Below is a small trained network, with its code and all its weights. Each question gives an input and a class and asks what happens when units are switched off, that is, made to give their printed mean instead of their output.

import numpy as np


def w(rows, s, z=0):
    codes = np.array(rows[::2]) - 128.0
    scale = np.full(codes.shape[1], s)
    scale[-1] = z or s
    return codes * scale


def norm(h):
    return h / np.sqrt((h * h).mean(-1, keepdims=True) + 1e-5)


def f(y):
    return y / 2 * (1 + np.tanh(0.7978845608 * (y + 0.044715 * y**3)))


def log_softmax(a):
    a = a - a.max(-1, keepdims=True)
    return a - np.log(np.exp(a).sum(-1, keepdims=True))


def net(x, mask):
    res = np.array(x, float).reshape(1, 8) / 4 @ E
    u = 0
    for l in range(2):
        y = f(norm(res) @ A[l][:, :-1].T + A[l][:, -1])
        res = res + np.where(mask[u : u + 12], y, B[l][:, -1]) @ B[l][:, :-1]
        u += 12
    return log_softmax(norm(res)[-1] @ U[:, :-1].T + U[:, -1])


A, B = {}, {}
E = w([
[62,246,186,244,16,109,177,127],'x0',
[128,129,127,129,129,128,128,128],'x1',
[134,151,118,95,111,150,148,116],'x2',
[123,119,130,141,135,122,120,133],'x3',
[140,137,138,122,127,131,128,123],'x4',
[8,179,139,91,225,117,81,84],'x5',
[133,148,118,98,114,142,149,119],'x6',
[165,253,24,124,134,141,18,185],'x7',
],0.0059)
A[0] = w([
[167,98,112,58,231,138,111,203,126],'L0N0',
[175,159,41,135,158,163,42,165,120],'L0N1',
[236,67,80,118,88,123,124,142,195],'L0N2',
[152,194,68,185,93,169,58,138,144],'L0N3',
[113,139,108,77,204,76,136,73,83],'L0N4',
[62,106,131,96,159,123,99,210,186],'L0N5',
[144,255,60,165,163,69,86,160,60],'L0N6',
[160,102,113,233,164,75,108,97,254],'L0N7',
[183,159,105,108,127,131,108,152,38],'L0N8',
[99,202,115,187,43,88,144,133,203],'L0N9',
[153,145,125,213,52,160,194,158,113],'L0N10',
[39,210,157,204,80,90,122,85,60],'L0N11',
],0.0074,0.0026)
B[0] = w([
[110,183,104,122,91,137,179,105,245],'L0N0',
[162,173,90,141,60,52,102,116,233],'L0N1',
[116,85,149,57,112,89,124,198,238],'L0N2',
[163,121,54,82,168,177,82,203,220],'L0N3',
[154,87,212,151,170,231,91,82,183],'L0N4',
[173,159,155,99,115,188,137,73,174],'L0N5',
[50,95,108,208,94,171,69,134,230],'L0N6',
[159,165,122,74,84,191,172,95,183],'L0N7',
[166,109,103,195,122,165,156,85,144],'L0N8',
[155,115,149,154,166,168,194,148,255],'L0N9',
[189,120,155,253,85,150,94,56,222],'L0N10',
[147,134,103,65,167,55,183,170,252],'L0N11',
],0.0075,0.0055)
A[1] = w([
[106,82,199,53,114,156,128,82,174],'L1N0',
[136,122,89,111,107,138,58,115,122],'L1N1',
[75,150,97,144,116,108,74,185,169],'L1N2',
[103,136,110,107,205,166,101,45,175],'L1N3',
[11,189,134,173,170,55,161,137,84],'L1N4',
[159,41,153,140,137,77,97,181,129],'L1N5',
[100,121,179,146,138,75,214,96,84],'L1N6',
[124,193,110,148,119,112,89,167,3],'L1N7',
[91,229,124,99,231,135,69,130,145],'L1N8',
[60,122,212,118,200,131,173,79,146],'L1N9',
[161,91,202,117,119,148,174,144,19],'L1N10',
[120,160,139,61,172,87,188,114,33],'L1N11',
],0.012,0.0023)
B[1] = w([
[109,45,66,117,163,112,200,188,242],'L1N0',
[109,204,179,126,113,77,98,76,179],'L1N1',
[116,113,153,94,115,106,179,67,179],'L1N2',
[127,169,142,170,98,129,76,40,207],'L1N3',
[61,61,113,57,208,181,117,220,188],'L1N4',
[78,190,74,83,189,143,116,109,173],'L1N5',
[87,159,184,149,85,117,55,101,226],'L1N6',
[162,44,181,119,229,182,190,179,171],'L1N7',
[46,57,145,105,134,43,183,168,208],'L1N8',
[255,200,92,113,118,193,98,122,254],'L1N9',
[43,88,164,126,144,74,162,126,214],'L1N10',
[113,153,207,209,139,163,32,145,184],'L1N11',
],0.0098,0.0087)
U = w([
[48,47,84,64,191,84,208,222,254],'0',
[207,189,5,42,56,63,84,129,76],'1',
[87,112,217,223,41,73,200,91,43],'2',
[197,193,64,214,111,162,184,230,137],'3',
[194,87,98,101,189,223,110,18,61],'4',
[7,231,116,80,127,27,55,40,23],'5',
[48,203,229,150,205,208,54,177,18],'6',
],0.013,0.0044)

Each question gives the input, the list of numbers given to net, and the class t.
The units are the neurons (one row each of A and B). Each row of codes is followed by its name. A weight is (code - 128) times the scale printed after its matrix; where a second scale follows, it is the last column's (A, B and U).
mask holds one flag per neuron, layer by layer. A switched-off neuron (its flag False) gives its mean, the last column of its row in B, instead of its output. The means were averaged over made-up inputs and are rounded, as every weight is.
A unit's drop is (log p(t) with every unit on - log p(t) with that unit switched off) / (log p(t) with every unit on - log p(t) with every unit switched off).
The circuit of an input: a set's keep is (log p(t) with only the set's units on - log p(t) with every unit switched off) / (log p(t) with every unit on - log p(t) with every unit switched off). Starting from the 12 units with the biggest drops (on a tie, the unit counted first), units are removed one at a time, each time the one whose removal leaves the highest keep (on an exact tie, the one counted first), for as long as the keep stays at least 0.8.
units of the circuit, in order: the units of the circuit, biggest drop first
top k neurons: the k neurons with the biggest drops, biggest first
k most important neurons of layer l: the k neurons of layer l with the biggest drops, biggest first
input [1,7,3,-4,2,3,7,8], class 0: top neuron -> L1N7
input [1,0,-3,6,-2,5,3,-7], class 6: units of the circuit, in order -> L0N10; L1N11
input [2,2,5,-3,-7,4,-6,-8], class 6: units of the circuit, in order -> L1N6; L1N9
input [1,-7,4,-4,7,8,-4,1], class 0: top 4 neurons -> L1N8; L1N4; L0N10; L1N6
input [7,1,6,7,4,1,-7,-5], class 6: units of the circuit, in order -> L1N4; L1N8
input [1,-4,4,4,-7,-1,-1,0], class 2: top 2 neurons -> L1N9; L0N10
input [4,-2,-6,0,-8,0,-2,4], class 3: top 2 neurons -> L0N9; L0N10
input [-1,-3,-4,-8,-5,1,0,3], class 5: top 3 neurons -> L1N1; L1N9; L0N6
input [0,5,-6,-8,3,-5,-1,6], class 1: 2 most important neurons of layer 0 -> L0N2; L0N1
input [-3,8,8,-7,4,1,7,-2], class 4: 3 most important neurons of layer 0 -> L0N3; L0N11; L0N4
input [1,-4,-4,0,-2,0,2,7], class 3: units of the circuit, in order -> L1N7; L0N1
input [-8,2,8,-1,-4,6,-2,1], class 5: top 3 neurons -> L1N3; L1N8; L0N9
input [6,3,0,7,-7,1,1,-5], class 6: top 2 neurons -> L1N4; L0N11
input [-4,1,7,-4,-6,-8,5,1], class 1: units of the circuit, in order -> L1N7
input [-3,1,5,-2,-2,4,5,1], class 5: top 2 neurons -> L1N3; L0N9
input [-1,6,-6,0,5,8,0,2], class 5: top 2 neurons -> L1N3; L0N4
input [-8,8,-7,-2,5,0,7,1], class 1: top 4 neurons -> L0N1; L0N9; L1N7; L1N10
input [-5,0,-6,6,2,1,7,-2], class 4: top 2 neurons -> L1N3; L1N9
input [-2,4,-4,-4,-1,0,-3,5], class 1: top 3 neurons -> L0N1; L1N10; L1N6
input [4,-8,-3,0,-1,8,8,2], class 0: units of the circuit, in order -> L1N8
input [2,7,4,-5,-7,-6,-5,0], class 2: 4 most important neurons of layer 1 -> L1N9; L1N10; L1N0; L1N4
input [-6,0,4,-6,2,3,-4,8], class 5: 2 most important neurons of layer 1 -> L1N1; L1N9
input [2,4,6,1,8,-8,-2,0], class 2: 4 most important neurons of layer 1 -> L1N9; L1N10; L1N0; L1N4
input [-8,-6,-6,1,6,2,-1,-8], class 4: 3 most important neurons of layer 1 -> L1N9; L1N8; L1N3
